Below are the code and all the weights of a small trained network. Each question names an input and a class and asks about switching units off, where a switched-off unit gives its printed mean instead of its output.

import numpy as np


def w(rows, s, z=0):
    codes = np.array(rows[::2]) - 128.0
    scale = np.full(codes.shape[1], s)
    scale[-1] = z or s
    return codes * scale


def norm(h):
    return h / np.sqrt((h * h).mean(-1, keepdims=True) + 1e-5)


def f(y):
    return y / 2 * (1 + np.tanh(0.7978845608 * (y + 0.044715 * y**3)))


def log_softmax(a):
    a = a - a.max(-1, keepdims=True)
    return a - np.log(np.exp(a).sum(-1, keepdims=True))


def net(x, mask):
    res = np.array(x, float).reshape(1, 4) / 4 @ E
    u = 0
    for l in range(3):
        y = f(norm(res) @ A[l][:, :-1].T + A[l][:, -1])
        res = res + np.where(mask[u : u + 13], y, B[l][:, -1]) @ B[l][:, :-1]
        u += 13
    return log_softmax(norm(res)[-1] @ U[:, :-1].T + U[:, -1])


A, B = {}, {}
E = w([
[144,112,131,76,177,87],'x0',
[124,161,131,183,204,111],'x1',
[229,154,61,94,169,254],'x2',
[230,167,218,120,100,96],'x3',
],0.0097)
A[0] = w([
[106,168,135,194,63,200,96],'0.n0',
[183,170,174,99,81,120,93],'0.n1',
[93,116,101,109,134,133,81],'0.n2',
[112,149,129,251,70,179,85],'0.n3',
[100,212,123,244,239,116,58],'0.n4',
[147,100,122,96,198,82,71],'0.n5',
[42,130,64,115,139,145,1],'0.n6',
[113,54,135,169,117,49,53],'0.n7',
[109,84,65,110,161,185,134],'0.n8',
[90,35,56,154,96,100,94],'0.n9',
[104,47,108,56,44,151,72],'0.n10',
[118,101,100,57,25,143,47],'0.n11',
[135,70,129,29,218,90,108],'0.n12',
],0.012,0.0075)
B[0] = w([
[118,208,109,25,108,101,188],'0.n0',
[184,171,128,176,203,86,197],'0.n1',
[145,164,159,129,167,139,134],'0.n2',
[86,184,94,15,76,68,193],'0.n3',
[210,20,103,30,192,61,239],'0.n4',
[131,128,130,44,94,104,154],'0.n5',
[85,177,178,131,178,123,166],'0.n6',
[116,122,113,138,46,242,186],'0.n7',
[154,172,126,191,155,141,254],'0.n8',
[165,187,180,194,162,102,194],'0.n9',
[181,90,115,75,248,66,198],'0.n10',
[161,26,88,54,196,37,176],'0.n11',
[68,244,116,42,45,131,218],'0.n12',
],0.011,0.0059)
A[1] = w([
[32,106,86,133,193,147,101],'1.n0',
[154,218,129,131,165,113,200],'1.n1',
[71,57,175,156,79,60,83],'1.n2',
[128,11,93,129,131,81,71],'1.n3',
[65,113,160,158,104,126,3],'1.n4',
[178,91,175,133,87,125,60],'1.n5',
[70,121,108,155,94,35,81],'1.n6',
[78,50,148,200,18,136,69],'1.n7',
[135,131,147,62,121,134,96],'1.n8',
[26,115,91,139,188,162,94],'1.n9',
[129,44,127,98,125,131,108],'1.n10',
[113,149,151,192,183,143,57],'1.n11',
[201,146,144,181,55,87,9],'1.n12',
],0.012,0.0039)
B[1] = w([
[241,189,196,137,134,91,149],'1.n0',
[86,59,116,189,65,128,254],'1.n1',
[204,80,203,101,140,254,175],'1.n2',
[123,82,70,101,150,139,166],'1.n3',
[134,116,164,148,97,146,132],'1.n4',
[106,190,97,164,206,98,138],'1.n5',
[186,152,162,74,112,203,164],'1.n6',
[64,49,119,143,154,188,156],'1.n7',
[69,80,112,131,129,136,166],'1.n8',
[182,195,193,149,133,104,146],'1.n9',
[165,114,93,109,183,125,145],'1.n10',
[145,116,96,156,87,101,134],'1.n11',
[135,157,130,135,159,87,146],'1.n12',
],0.0095,0.0091)
A[2] = w([
[142,228,93,136,129,65,124],'2.n0',
[137,135,67,149,133,189,93],'2.n1',
[87,136,126,115,77,125,77],'2.n2',
[62,119,108,197,86,136,152],'2.n3',
[103,40,57,190,121,99,77],'2.n4',
[136,143,167,228,144,92,42],'2.n5',
[137,114,119,152,128,250,41],'2.n6',
[169,103,49,165,92,158,3],'2.n7',
[94,179,116,115,171,146,29],'2.n8',
[139,31,133,115,178,82,72],'2.n9',
[81,192,100,49,71,115,12],'2.n10',
[142,172,74,119,161,182,83],'2.n11',
[94,136,147,160,139,76,61],'2.n12',
],0.014,0.0032)
B[2] = w([
[66,143,162,142,90,83,255],'2.n0',
[131,61,193,150,98,142,178],'2.n1',
[105,81,128,102,111,134,149],'2.n2',
[156,2,19,120,187,101,140],'2.n3',
[35,61,34,150,95,161,139],'2.n4',
[88,106,134,208,149,140,183],'2.n5',
[91,80,188,145,126,194,200],'2.n6',
[97,105,203,48,173,196,164],'2.n7',
[170,110,161,113,66,63,139],'2.n8',
[158,101,57,149,157,114,248],'2.n9',
[56,118,104,110,46,146,234],'2.n10',
[153,120,230,104,97,87,194],'2.n11',
[190,82,153,165,114,156,137],'2.n12',
],0.0097,0.0066)
U = w([
[209,77,105,51,213,89,142],'0',
[137,77,225,127,115,242,145],'1',
[69,198,140,49,39,104,170],'2',
[154,186,172,251,153,79,161],'3',
[70,89,73,149,133,140,192],'4',
[113,209,74,159,149,211,19],'5',
[116,198,52,171,133,214,2],'6',
],0.016,0.0091)

Each question gives the input, the list of numbers given to net, and the class t.
The units are the neurons (one row each of A and B). Each row of codes is followed by its name. A weight is (code - 128) times the scale printed after its matrix; where a second scale follows, it is the last column's (A, B and U).
mask holds one flag per neuron, layer by layer. A switched-off neuron (its flag False) gives its mean, the last column of its row in B, instead of its output. The means were averaged over made-up inputs and are rounded, as every weight is.
A unit's drop is (log p(t) with every unit on - log p(t) with that unit switched off) / (log p(t) with every unit on - log p(t) with every unit switched off).
The circuit of an input: a set's keep is (log p(t) with only the set's units on - log p(t) with every unit switched off) / (log p(t) with every unit on - log p(t) with every unit switched off). Starting from the 12 units with the biggest drops (on a tie, the unit counted first), units are removed one at a time, each time the one whose removal leaves the highest keep (on an exact tie, the one counted first), for as long as the keep stays at least 0.8.
units of the circuit, in order: the units of the circuit, biggest drop first
most important unit: the unit with the biggest drop
top k neurons: the k neurons with the biggest drops, biggest first
k most important neurons of layer l: the k neurons of layer l with the biggest drops, biggest first
drop when u is switched off: that unit's drop, to one decimal
input [-6,-8,5,-2], class 0: most important unit : 0.n11
input [-4,-8,6,8], class 0: 3 most important neurons of layer 0 : (0.n11 0.n8 0.n9)
input [3,-1,-5,6], class 3: top 3 neurons : (0.n1 1.n12 1.n5)
input [7,3,-6,0], class 2: top 4 neurons : (0.n12 0.n5 1.n1 2.n10)
input [-6,1,-2,-7], class 3: top 2 neurons : (0.n9 0.n12)
input [-6,5,-8,-8], class 1: units of the circuit, in order : (1.n2 1.n6)
input [5,-8,-2,-8], class 0: top 2 neurons : (0.n10 0.n11)
input [-8,5,-2,3], class 2: 2 most important neurons of layer 0 : (0.n3 0.n0)
input [1,1,-5,4], class 1: top 2 neurons : (1.n2 0.n8)
input [-2,-2,2,0], class 4: 3 most important neurons of layer 1 : (1.n2 1.n6 1.n0)
input [-6,2,-6,-5], class 1: top 3 neurons : (0.n12 1.n2 0.n7)
input [6,-6,8,-2], class 1: top 2 neurons : (0.n4 0.n8)
input [-5,-1,-2,-5], class 2: top 2 neurons : (0.n3 0.n0)
input [8,6,-5,0], class 2: most important unit : 0.n12
input [-5,-6,1,8], class 3: top 2 neurons : (0.n1 0.n4)
input [0,0,-5,-6], class 3: top 2 neurons : (0.n9 0.n6)
input [5,-5,-4,-6], class 3: top 2 neurons : (0.n9 0.n4)
input [-7,-2,1,-6], class 2: top 2 neurons : (0.n3 0.n0)
input [-1,-6,7,-8], class 3: 2 most important neurons of layer 1 : (1.n0 1.n9)
input [-6,-2,4,3], class 2: units of the circuit, in order : (0.n0)
input [-3,5,5,-3], class 0: 3 most important neurons of layer 0 : (0.n4 0.n12 0.n7)
input [5,-7,0,8], class 3: 2 most important neurons of layer 0 : (0.n1 0.n4)
input [-2,-6,-1,4], class 0: drop when 0.n11 is switched off : 0.1
